Here is a tiny trained network, its code and every weight. The questions are about switching its units off for an input and a target symbol, where a switched-off unit gives its printed mean instead of its output.

import numpy as np


def w(rows, s, z=0):
    codes = np.array(rows[::2]) - 128.0
    scale = np.full(codes.shape[1], s)
    scale[-1] = z or s
    return codes * scale


def f(y):
    return y / 2 * (1 + np.tanh(0.7978845608 * (y + 0.044715 * y**3)))


def softmax(a):
    e = np.exp(a - a.max(-1, keepdims=True))
    return e / e.sum(-1, keepdims=True)


def log_softmax(a):
    a = a - a.max(-1, keepdims=True)
    return a - np.log(np.exp(a).sum(-1, keepdims=True))


def net(x, mask):
    ids = ['βθξστφψ'.index(c) for c in x.split()]
    T = len(ids)
    res = E[ids] + P[:T]
    q, k, v = (res @ M[0].T for M in (Q, K, V))
    z = softmax(np.where(np.tri(T) > 0, q @ k.T / 2**0.5, -1e9)) @ v
    res = res + np.where(mask[0], z, O[0][:, -1]) @ O[0][:, :-1]
    y = f(res @ A[0][:, :-1].T + A[0][:, -1])
    res = res + np.where(mask[1:9], y, B[0][:, -1]) @ B[0][:, :-1]
    return log_softmax(res[-1] @ U[:, :-1].T + U[:, -1])


Q, K, V, O, A, B = {}, {}, {}, {}, {}, {}
E = w([
[144,22,133,98,120,103,98,97],'β',
[92,68,159,68,122,78,101,55],'θ',
[84,168,119,115,16,61,183,162],'ξ',
[104,176,191,2,95,96,116,188],'σ',
[137,9,192,130,197,90,77,130],'τ',
[155,83,243,180,141,100,133,180],'φ',
[172,109,133,57,1,73,114,68],'ψ',
],0.015)
P = w([
[134,134,78,97,172,197,134,60],'0',
[117,39,145,74,158,146,251,98],'1',
[67,38,136,164,73,174,118,140],'2',
[148,138,91,104,153,160,115,89],'3',
[119,56,147,76,147,105,224,117],'4',
[74,51,156,160,58,147,92,152],'5',
[164,159,100,119,138,138,94,110],'6',
[131,74,158,83,138,73,203,127],'7',
[82,61,167,178,43,118,72,178],'8',
[186,182,118,132,123,115,74,118],'9',
[141,96,169,87,130,41,183,138],'10',
[94,82,174,191,29,93,48,196],'11',
[200,200,131,151,115,89,46,125],'12',
[153,112,179,99,121,9,162,146],'13',
],0.016)
Q[0] = w([
[179,75,173,55,145,7,245,120],'h0',
[73,62,182,114,55,124,98,154],'h0',
],0.016)
K[0] = w([
[177,123,183,160,118,6,44,132],'h0',
[153,174,126,69,40,71,124,176],'h0',
],0.014)
V[0] = w([
[142,57,163,129,255,172,76,168],'h0',
[36,242,185,155,150,155,181,159],'h0',
],0.0081)
O[0] = w([
[151,64,147,143,119,80,8,124,67],'h0',
[80,82,109,57,96,87,136,177,1],'h0',
],0.014,0.007)
A[0] = w([
[76,73,189,91,124,59,191,155,25],'n0',
[191,147,120,89,214,98,196,119,171],'n1',
[122,160,88,53,244,105,92,124,88],'n2',
[112,121,126,112,109,109,203,107,70],'n3',
[133,151,78,59,138,116,93,70,4],'n4',
[58,74,138,145,68,84,64,160,64],'n5',
[110,102,213,154,129,106,102,118,252],'n6',
[56,54,147,106,93,33,130,184,15],'n7',
],0.011,0.0036)
B[0] = w([
[145,82,40,189,167,174,82,100,218],'n0',
[127,40,102,103,59,123,123,189,203],'n1',
[122,80,197,220,47,129,136,114,142],'n2',
[141,118,181,145,172,90,49,167,195],'n3',
[152,137,167,119,159,179,161,159,142],'n4',
[207,136,144,107,120,54,151,192,196],'n5',
[117,159,81,99,131,84,173,130,247],'n6',
[153,154,159,109,94,255,166,96,218],'n7',
],0.011,0.013)
U = w([
[161,70,73,231,56,96,51,157,45],'β',
[34,121,1,63,74,78,209,110,254],'θ',
[161,125,84,161,154,203,36,159,164],'ξ',
[212,155,81,31,179,197,208,147,92],'σ',
[170,156,153,37,209,115,126,171,168],'τ',
[161,77,242,106,106,141,125,201,69],'φ',
[137,140,205,149,145,146,196,76,163],'ψ',
],0.0073,0.0077)

Each question gives the input, a string of symbols that net reads in full, and the target symbol t.
The units are the heads (2 rows each of Q, K, V and O) and the neurons (one row each of A and B). Each row of codes is followed by its name. A weight is (code - 128) times the scale printed after its matrix; where a second scale follows, it is the last column's (O, A, B and U).
mask holds one flag per unit, heads first, then neurons. A switched-off unit (its flag False) gives its mean, the last column of its rows in O or B, instead of its output. The means were averaged over made-up inputs and are rounded, as every weight is.
A unit's drop is (log p(t) with every unit on - log p(t) with that unit switched off) / (log p(t) with every unit on - log p(t) with every unit switched off).
The circuit of an input: a set's keep is (log p(t) with only the set's units on - log p(t) with every unit switched off) / (log p(t) with every unit on - log p(t) with every unit switched off). Starting from all 9 units, units are removed one at a time, each time the one whose removal leaves the highest keep (on an exact tie, the one counted first), for as long as the keep stays at least 0.8.
units of the circuit, in order: the units of the circuit, biggest drop first
most important unit: the unit with the biggest drop
top k neurons: the k neurons with the biggest drops, biggest first
drop of u: that unit's drop, to one decimal
input φ σ τ ψ ξ ψ θ ξ, target φ: most important unit => n3
input τ φ θ θ θ σ θ θ θ θ θ θ φ ψ, target φ: units of the circuit, in order => (h0 n3 n1 n6)
input φ β β θ β τ, target τ: units of the circuit, in order => (n6 n0 n1 n5)
input θ ψ θ σ, target φ: units of the circuit, in order => (n2 n0)
input β ψ θ ψ ψ β τ, target β: units of the circuit, in order => (n7 n2)
input ξ φ ξ θ β φ φ, target τ: units of the circuit, in order => (h0 n0 n1 n6)
input φ ψ β τ, target β: units of the circuit, in order => (n7 h0)
input β φ σ ψ σ, target φ: units of the circuit, in order => (n1 n3 n6)
input σ τ θ φ θ τ σ θ ξ φ φ σ ξ θ, target ξ: top 2 neurons => (n0 n7)
input ξ τ θ β ξ τ ξ σ τ ψ τ, target φ: units of the circuit, in order => (h0 n1 n3 n6)
input φ φ ψ φ φ θ ξ θ, target β: units of the circuit, in order => (n3 n0 n1 n7)
input θ φ φ ψ φ, target φ: top 4 neurons => (n1 n3 n0 n6)
input θ β φ θ φ θ ψ σ θ ξ φ θ, target ξ: top 4 neurons => (n0 n3 n6 n5)
input β θ ψ ψ ψ, target φ: units of the circuit, in order => (n3 n1 n6)
input β τ τ σ σ τ θ φ φ τ θ θ β β, target θ: most important unit => n3
input φ σ θ θ θ θ, target σ: top 2 neurons => (n7 n5)
input β τ θ β σ φ φ, target τ: top 3 neurons => (n0 n1 n6)
input σ ψ σ φ φ θ ψ τ ψ σ β β β θ, target θ: top 2 neurons => (n1 n7)
input θ τ ξ β σ τ φ θ ξ φ σ β φ β, target σ: top 2 neurons => (n7 n3)
input φ ξ ξ θ ξ τ φ β τ, target ξ: top 3 neurons => (n0 n3 n6)
input β θ ξ, target ξ: top neuron => (n3)
input θ β β ξ β, target β: top 3 neurons => (n3 n0 n1)
input ξ φ β φ ψ θ θ θ τ ψ β β τ β, target τ: top 2 neurons => (n6 n0)
input θ τ σ θ β τ θ β σ ψ θ θ θ, target ψ: top 2 neurons => (n0 n6)
input θ φ θ φ ψ θ β σ ψ θ φ φ, target ψ: top 3 neurons => (n1 n0 n5)
input φ θ β φ θ φ β ξ β, target ξ: top 3 neurons => (n0 n3 n6)
input θ β θ ψ β σ ξ ξ φ φ φ φ φ τ, target σ: top 2 neurons => (n7 n6)
input θ ξ θ φ β τ β θ τ, target ξ: drop of n2 => 0.0
input φ σ σ, target σ: drop of n7 => 0.8
